Below is a small trained network, with its code and all its weights. Each question gives an input and a class and asks what happens when units are switched off, that is, made to give their printed mean instead of their output.

import numpy as np


def w(rows, s, z=0):
    codes = np.array(rows[::2]) - 128.0
    scale = np.full(codes.shape[1], s)
    scale[-1] = z or s
    return codes * scale


def norm(h):
    return h / np.sqrt((h * h).mean(-1, keepdims=True) + 1e-5)


def f(y):
    return y / 2 * (1 + np.tanh(0.7978845608 * (y + 0.044715 * y**3)))


def log_softmax(a):
    a = a - a.max(-1, keepdims=True)
    return a - np.log(np.exp(a).sum(-1, keepdims=True))


def net(x, mask):
    res = np.array(x, float).reshape(1, 7) / 4 @ E
    u = 0
    for l in range(2):
        y = f(norm(res) @ A[l][:, :-1].T + A[l][:, -1])
        res = res + np.where(mask[u : u + 12], y, B[l][:, -1]) @ B[l][:, :-1]
        u += 12
    return log_softmax(norm(res)[-1] @ U[:, :-1].T + U[:, -1])


A, B = {}, {}
E = w([
[185,27,156],'x0',
[105,88,97],'x1',
[136,146,138],'x2',
[2,155,199],'x3',
[36,149,49],'x4',
[135,136,135],'x5',
[137,147,141],'x6',
],0.0056)
A[0] = w([
[163,180,9,69],'L0N1',
[98,26,157,254],'L0N2',
[180,123,191,177],'L0N3',
[243,132,113,82],'L0N4',
[44,136,58,102],'L0N5',
[33,151,177,202],'L0N6',
[116,158,49,90],'L0N7',
[82,93,202,167],'L0N8',
[156,160,75,226],'L0N9',
[162,165,104,94],'L0N10',
[217,120,121,238],'L0N11',
[77,183,152,83],'L0N12',
],0.012,0.0035)
B[0] = w([
[97,247,134,202],'L0N1',
[188,184,151,222],'L0N2',
[192,142,133,189],'L0N3',
[106,36,85,201],'L0N4',
[122,146,149,218],'L0N5',
[131,78,155,254],'L0N6',
[115,176,127,173],'L0N7',
[141,189,254,195],'L0N8',
[161,173,103,191],'L0N9',
[93,166,146,137],'L0N10',
[78,159,88,220],'L0N11',
[96,82,91,180],'L0N12',
],0.0083,0.0062)
A[1] = w([
[233,233,105,4],'L1N1',
[2,110,139,100],'L1N2',
[145,138,7,221],'L1N3',
[220,193,218,17],'L1N4',
[100,194,168,130],'L1N5',
[230,90,75,2],'L1N6',
[229,129,163,91],'L1N7',
[131,110,108,97],'L1N8',
[143,183,48,233],'L1N9',
[192,168,110,160],'L1N10',
[6,157,172,70],'L1N11',
[123,56,74,80],'L1N12',
],0.0072,0.0024)
B[1] = w([
[130,98,103,197],'L1N1',
[111,72,134,197],'L1N2',
[136,161,151,248],'L1N3',
[106,130,149,208],'L1N4',
[113,2,129,210],'L1N5',
[93,66,64,155],'L1N6',
[7,113,101,179],'L1N7',
[62,136,149,110],'L1N8',
[235,174,123,253],'L1N9',
[142,115,29,186],'L1N10',
[111,27,73,231],'L1N11',
[204,70,161,112],'L1N12',
],0.007,0.0031)
U = w([
[204,186,15,243],'0',
[94,105,198,235],'1',
[89,250,50,48],'2',
[17,101,91,53],'3',
[227,62,54,68],'4',
[233,147,213,3],'5',
],0.015,0.0033)

Each question gives the input, the list of numbers given to net, and the class t.
The units are the neurons (one row each of A and B). Each row of codes is followed by its name. A weight is (code - 128) times the scale printed after its matrix; where a second scale follows, it is the last column's (A, B and U).
mask holds one flag per neuron, layer by layer. A switched-off neuron (its flag False) gives its mean, the last column of its row in B, instead of its output. The means were averaged over made-up inputs and are rounded, as every weight is.
A unit's drop is (log p(t) with every unit on - log p(t) with that unit switched off) / (log p(t) with every unit on - log p(t) with every unit switched off).
The circuit of an input: a set's keep is (log p(t) with only the set's units on - log p(t) with every unit switched off) / (log p(t) with every unit on - log p(t) with every unit switched off). Starting from the 12 units with the biggest drops (on a tie, the unit counted first), units are removed one at a time, each time the one whose removal leaves the highest keep (on an exact tie, the one counted first), for as long as the keep stays at least 0.8.
circuit, biggest first: the units of the circuit, biggest drop first
unit that matters most: the unit with the biggest drop
top k neurons: the k neurons with the biggest drops, biggest first
k most important neurons of layer l: the k neurons of layer l with the biggest drops, biggest first
drop of u: that unit's drop, to one decimal
input [-1,3,-7,-1,-8,5,4], class 0: circuit, biggest first => [L0N6; L0N11]
input [3,3,0,2,2,-4,-6], class 1: top 3 neurons => [L1N9; L1N7; L0N3]
input [3,-1,-7,0,2,7,-6], class 0: unit that matters most => L0N2
input [8,1,6,0,7,7,6], class 0: top 3 neurons => [L0N2; L0N6; L1N10]
input [3,1,0,0,2,4,1], class 0: 2 most important neurons of layer 0 => [L0N2; L0N6]
input [6,-2,-8,-5,3,-4,-4], class 0: 2 most important neurons of layer 0 => [L0N6; L0N11]
input [8,6,-2,-8,5,-5,2], class 0: circuit, biggest first => [L0N6; L0N11; L1N5]
input [0,-8,3,4,4,6,5], class 3: circuit, biggest first => [L0N12; L1N11]
input [8,-2,8,-1,-6,8,7], class 4: 2 most important neurons of layer 0 => [L0N4; L0N11]
input [-3,-7,4,2,0,1,0], class 1: 2 most important neurons of layer 0 => [L0N11; L0N6]
input [-4,-1,7,1,6,0,-5], class 3: 3 most important neurons of layer 1 => [L1N11; L1N2; L1N5]
input [8,-3,7,8,0,-5,6], class 5: top 2 neurons => [L0N2; L0N8]
input [7,-7,-5,0,7,-1,-6], class 0: 2 most important neurons of layer 1 => [L1N10; L1N1]
input [3,-8,-7,-1,-6,3,8], class 4: top 2 neurons => [L0N4; L0N1]
input [-7,3,-7,-7,2,-7,-6], class 2: top neuron => [L0N1]
input [5,6,2,-2,3,-7,5], class 0: 2 most important neurons of layer 0 => [L0N6; L0N2]
input [0,6,-5,-2,-6,-1,-2], class 0: 2 most important neurons of layer 0 => [L0N6; L0N11]
input [-2,0,2,-1,-5,6,7], class 0: top 3 neurons => [L0N6; L0N11; L1N5]
input [6,-7,4,-1,-8,-5,-5], class 4: drop of L0N11 => 0.2
input [5,1,0,1,8,5,5], class 1: drop of L0N2 => 0.2
input [-5,6,-5,4,0,-7,2], class 1: drop of L1N10 => 0.1
input [-5,-2,6,2,-3,5,1], class 1: unit that matters most => L0N11
input [-6,-2,4,7,6,6,7], class 3: drop of L0N12 => 0.1
